Here is a tiny trained network, its code and every weight. The questions are about switching its units off for an input and a class, where a switched-off unit gives its printed mean instead of its output.

import numpy as np


def w(rows, s, z=0):
    codes = np.array(rows[::2]) - 128.0
    scale = np.full(codes.shape[1], s)
    scale[-1] = z or s
    return codes * scale


def norm(h):
    return h / np.sqrt((h * h).mean(-1, keepdims=True) + 1e-5)


def f(y):
    return np.maximum(y, 0)


def log_softmax(a):
    a = a - a.max(-1, keepdims=True)
    return a - np.log(np.exp(a).sum(-1, keepdims=True))


def net(x, mask):
    res = np.array(x, float).reshape(1, 8) / 4 @ E
    u = 0
    for l in range(3):
        y = f(norm(res) @ A[l][:, :-1].T + A[l][:, -1])
        res = res + np.where(mask[u : u + 9], y, B[l][:, -1]) @ B[l][:, :-1]
        u += 9
    return log_softmax(norm(res)[-1] @ U[:, :-1].T + U[:, -1])


A, B = {}, {}
E = w([
[152,140,148,93,250,130,164,119],'x0',
[130,124,127,123,131,145,121,148],'x1',
[119,122,123,128,137,118,114,140],'x2',
[134,131,123,124,120,128,140,131],'x3',
[111,96,17,121,151,187,119,93],'x4',
[122,128,108,121,133,100,125,150],'x5',
[135,135,85,235,170,172,160,161],'x6',
[135,130,123,122,121,139,137,141],'x7',
],0.013)
A[0] = w([
[120,140,101,250,80,128,120,151,105],'L0N1',
[136,103,126,135,75,131,116,122,203],'L0N2',
[108,123,139,144,102,147,136,154,143],'L0N3',
[120,162,137,84,167,130,132,110,123],'L0N4',
[115,110,114,144,43,119,82,134,173],'L0N5',
[106,128,114,119,158,123,158,120,131],'L0N6',
[125,134,124,161,138,121,154,139,18],'L0N7',
[140,120,120,212,164,130,163,148,6],'L0N8',
[119,128,47,103,136,157,112,82,192],'L0N9',
],0.018,0.0024)
B[0] = w([
[143,7,157,135,100,142,169,171,239],'L0N1',
[93,165,115,136,175,130,59,170,198],'L0N2',
[135,126,138,158,138,56,89,95,165],'L0N3',
[180,103,129,118,86,114,167,139,195],'L0N4',
[145,231,119,128,138,151,110,86,249],'L0N5',
[193,142,167,156,131,191,96,114,163],'L0N6',
[167,141,179,163,147,150,95,98,152],'L0N7',
[73,246,84,117,118,125,114,116,198],'L0N8',
[127,69,54,103,105,169,72,94,224],'L0N9',
],0.015,0.012)
A[1] = w([
[127,177,200,80,158,105,236,161,154],'L1N1',
[122,146,211,221,114,85,186,212,18],'L1N2',
[136,32,168,26,182,101,165,91,62],'L1N3',
[133,254,204,136,171,100,150,172,134],'L1N4',
[142,53,97,89,151,124,170,93,24],'L1N5',
[173,84,208,147,71,70,184,191,84],'L1N6',
[113,154,119,123,163,109,166,123,77],'L1N7',
[82,185,138,84,210,180,177,144,6],'L1N8',
[126,152,86,211,195,151,165,121,73],'L1N9',
],0.013,0.002)
B[1] = w([
[4,86,65,168,156,95,137,127,202],'L1N1',
[253,70,191,115,108,138,74,85,217],'L1N2',
[207,106,193,124,164,248,145,156,192],'L1N3',
[59,98,148,156,64,105,220,189,250],'L1N4',
[200,129,164,163,127,95,115,193,168],'L1N5',
[133,186,59,81,213,152,87,140,226],'L1N6',
[129,130,119,113,82,168,93,135,137],'L1N7',
[167,134,106,134,84,122,65,107,153],'L1N8',
[81,181,109,107,139,59,143,116,162],'L1N9',
],0.016,0.011)
A[2] = w([
[87,173,219,127,38,35,147,138,4],'L2N1',
[122,207,66,81,249,150,136,124,177],'L2N2',
[71,97,170,110,69,100,34,101,47],'L2N3',
[152,210,184,80,168,195,127,158,102],'L2N4',
[114,62,50,113,84,146,128,110,26],'L2N5',
[62,125,98,168,114,65,91,153,163],'L2N6',
[40,76,191,81,180,163,155,192,9],'L2N7',
[107,230,32,78,137,135,103,52,186],'L2N8',
[131,155,111,172,94,145,82,124,180],'L2N9',
],0.015,0.0015)
B[2] = w([
[42,55,106,231,75,176,139,174,244],'L2N1',
[62,193,128,51,128,76,109,63,218],'L2N2',
[148,203,89,134,194,121,211,121,196],'L2N3',
[70,110,94,183,85,48,108,122,199],'L2N4',
[81,211,246,198,90,64,175,170,202],'L2N5',
[136,48,142,148,50,209,112,92,205],'L2N6',
[148,223,96,94,150,108,123,51,206],'L2N7',
[169,156,137,70,245,93,143,103,245],'L2N8',
[89,67,124,40,138,94,180,127,212],'L2N9',
],0.014,0.011)
U = w([
[5,109,133,206,17,107,136,151,5],'0',
[72,209,99,52,172,63,92,58,228],'1',
[248,79,172,111,96,126,33,133,74],'2',
],0.011,0.00023)

Each question gives the input, the list of numbers given to net, and the class t.
The units are the neurons (one row each of A and B). Each row of codes is followed by its name. A weight is (code - 128) times the scale printed after its matrix; where a second scale follows, it is the last column's (A, B and U).
mask holds one flag per neuron, layer by layer. A switched-off neuron (its flag False) gives its mean, the last column of its row in B, instead of its output. The means were averaged over made-up inputs and are rounded, as every weight is.
A unit's drop is (log p(t) with every unit on - log p(t) with that unit switched off) / (log p(t) with every unit on - log p(t) with every unit switched off).
The circuit of an input: a set's keep is (log p(t) with only the set's units on - log p(t) with every unit switched off) / (log p(t) with every unit on - log p(t) with every unit switched off). Starting from the 12 units with the biggest drops (on a tie, the unit counted first), units are removed one at a time, each time the one whose removal leaves the highest keep (on an exact tie, the one counted first), for as long as the keep stays at least 0.8.
circuit, biggest first: the units of the circuit, biggest drop first
most important unit: the unit with the biggest drop
top k neurons: the k neurons with the biggest drops, biggest first
k most important neurons of layer l: the k neurons of layer l with the biggest drops, biggest first
drop when u is switched off: that unit's drop, to one decimal
input [8,-5,5,-2,-7,4,1,7], class 0: circuit, biggest first : (L1N4)
input [-5,-7,2,-3,8,8,-1,-3], class 1: top 2 neurons : (L0N5, L1N4)
input [6,-8,-1,0,1,6,-5,-3], class 2: top 2 neurons : (L1N3, L1N5)
input [-5,-5,5,2,-2,4,1,0], class 2: circuit, biggest first : (L0N1, L0N9, L1N2)
input [-8,-7,0,7,-4,-6,7,1], class 2: top 2 neurons : (L0N1, L1N2)
input [-6,3,-5,-4,7,8,0,0], class 1: top 3 neurons : (L0N5, L1N4, L2N1)
input [0,-2,6,-1,-1,2,4,3], class 2: top 4 neurons : (L0N1, L1N2, L0N5, L0N9)
input [3,0,5,-8,-1,4,2,3], class 0: top 2 neurons : (L1N4, L0N9)
input [1,4,6,7,2,0,-8,7], class 2: top 3 neurons : (L0N8, L0N5, L1N6)
input [0,-2,4,1,-2,4,-5,-7], class 0: 2 most important neurons of layer 0 : (L0N9, L0N1)
input [-4,1,8,5,-7,-6,1,6], class 2: top 3 neurons : (L1N2, L0N1, L0N8)
input [-6,-8,-7,5,-8,-1,7,4], class 2: top 2 neurons : (L0N1, L1N2)
input [0,1,4,-2,-1,1,-4,2], class 0: top 2 neurons : (L0N9, L0N1)
input [-7,4,1,3,1,0,-2,-6], class 1: circuit, biggest first : (L0N5)
input [-4,0,-1,-3,-5,-7,8,-5], class 2: top 2 neurons : (L0N1, L1N2)
input [5,-5,3,3,-6,6,7,-3], class 0: drop when L0N8 is switched off : 0.2
input [-7,-2,-3,6,2,-4,-5,-5], class 1: drop when L0N8 is switched off : 0.0
input [-8,6,7,6,1,6,-7,-5], class 1: drop when L2N8 is switched off : 0.7
input [-5,2,-1,-7,-6,-8,7,0], class 2: drop when L0N1 is switched off : 1.1
input [-7,2,7,-6,1,-1,-7,-6], class 1: most important unit : L2N8
